Below is a small trained network, with its code and all its weights. Each question gives an input and a class and asks what happens when units are switched off, that is, made to give their printed mean instead of their output.

import numpy as np


def w(rows, s, z=0):
    codes = np.array(rows[::2]) - 128.0
    scale = np.full(codes.shape[1], s)
    scale[-1] = z or s
    return codes * scale


def norm(h):
    return h / np.sqrt((h * h).mean(-1, keepdims=True) + 1e-5)


def f(y):
    return np.maximum(y, 0)


def log_softmax(a):
    a = a - a.max(-1, keepdims=True)
    return a - np.log(np.exp(a).sum(-1, keepdims=True))


def net(x, mask):
    res = np.array(x, float).reshape(1, 3) / 4 @ E
    u = 0
    for l in range(3):
        y = f(norm(res) @ A[l][:, :-1].T + A[l][:, -1])
        res = res + np.where(mask[u : u + 7], y, B[l][:, -1]) @ B[l][:, :-1]
        u += 7
    return log_softmax(norm(res)[-1] @ U[:, :-1].T + U[:, -1])


A, B = {}, {}
E = w([
[162,80,254],'x0',
[19,104,132],'x1',
[126,133,135],'x2',
],0.0057)
A[0] = w([
[136,66,197,178],'L0N0',
[114,143,141,167],'L0N1',
[147,156,93,86],'L0N2',
[1,124,152,193],'L0N3',
[129,133,149,100],'L0N4',
[45,148,109,63],'L0N5',
[133,183,70,3],'L0N6',
],0.0084,0.0028)
B[0] = w([
[184,65,214,252],'L0N0',
[143,249,35,154],'L0N1',
[110,159,159,169],'L0N2',
[90,72,55,252],'L0N3',
[130,254,98,142],'L0N4',
[113,124,91,183],'L0N5',
[182,64,192,179],'L0N6',
],0.0038,0.0043)
A[1] = w([
[205,194,135,43],'L1N0',
[222,177,2,127],'L1N1',
[182,144,95,83],'L1N2',
[191,191,93,83],'L1N3',
[103,8,233,2],'L1N4',
[239,108,188,139],'L1N5',
[195,239,109,88],'L1N6',
],0.0091,0.0028)
B[1] = w([
[66,94,165,182],'L1N0',
[102,157,227,254],'L1N1',
[167,141,224,167],'L1N2',
[153,175,241,185],'L1N3',
[80,58,127,224],'L1N4',
[159,157,2,251],'L1N5',
[85,148,213,195],'L1N6',
],0.0067,0.0066)
A[2] = w([
[253,112,108,2],'L2N0',
[213,130,111,42],'L2N1',
[152,93,67,229],'L2N2',
[128,145,78,225],'L2N3',
[205,116,163,92],'L2N4',
[137,73,143,81],'L2N5',
[138,137,87,60],'L2N6',
],0.015,0.0021)
B[2] = w([
[184,143,84,253],'L2N0',
[245,80,72,207],'L2N1',
[126,168,172,234],'L2N2',
[163,183,77,181],'L2N3',
[126,119,56,243],'L2N4',
[96,71,146,208],'L2N5',
[107,103,117,147],'L2N6',
],0.012,0.0048)
U = w([
[147,193,216,198],'0',
[166,144,128,2],'1',
[69,38,139,160],'2',
[53,196,2,111],'3',
[225,113,48,209],'4',
],0.02,0.0074)

Each question gives the input, the list of numbers given to net, and the class t.
The units are the neurons (one row each of A and B). Each row of codes is followed by its name. A weight is (code - 128) times the scale printed after its matrix; where a second scale follows, it is the last column's (A, B and U).
mask holds one flag per neuron, layer by layer. A switched-off neuron (its flag False) gives its mean, the last column of its row in B, instead of its output. The means were averaged over made-up inputs and are rounded, as every weight is.
A unit's drop is (log p(t) with every unit on - log p(t) with that unit switched off) / (log p(t) with every unit on - log p(t) with every unit switched off).
The circuit of an input: a set's keep is (log p(t) with only the set's units on - log p(t) with every unit switched off) / (log p(t) with every unit on - log p(t) with every unit switched off). Starting from the 12 units with the biggest drops (on a tie, the unit counted first), units are removed one at a time, each time the one whose removal leaves the highest keep (on an exact tie, the one counted first), for as long as the keep stays at least 0.8.
units of the circuit, in order: the units of the circuit, biggest drop first
k most important neurons: the k neurons with the biggest drops, biggest first
k most important neurons of layer l: the k neurons of layer l with the biggest drops, biggest first
drop when u is switched off: that unit's drop, to one decimal
input [5,1,1], class 2: units of the circuit, in order : (L1N4)
input [-7,0,5], class 0: units of the circuit, in order : (L1N5, L1N1, L2N4)
input [0,5,6], class 3: 2 most important neurons : (L1N1, L1N4)
input [8,0,-5], class 4: 2 most important neurons of layer 2 : (L2N0, L2N4)
input [0,1,2], class 3: 2 most important neurons : (L1N4, L2N1)
input [6,0,8], class 4: 3 most important neurons : (L1N5, L1N1, L1N0)
input [-2,1,-7], class 3: 3 most important neurons : (L0N0, L1N4, L1N3)
input [0,-5,6], class 0: 2 most important neurons : (L0N0, L1N6)
input [8,1,-1], class 2: 2 most important neurons : (L1N4, L2N5)
input [6,-1,4], class 4: drop when L1N5 is switched off : 0.5
input [6,-2,5], class 4: drop when L1N5 is switched off : 0.1
input [7,-1,-5], class 4: drop when L1N5 is switched off : 0.5
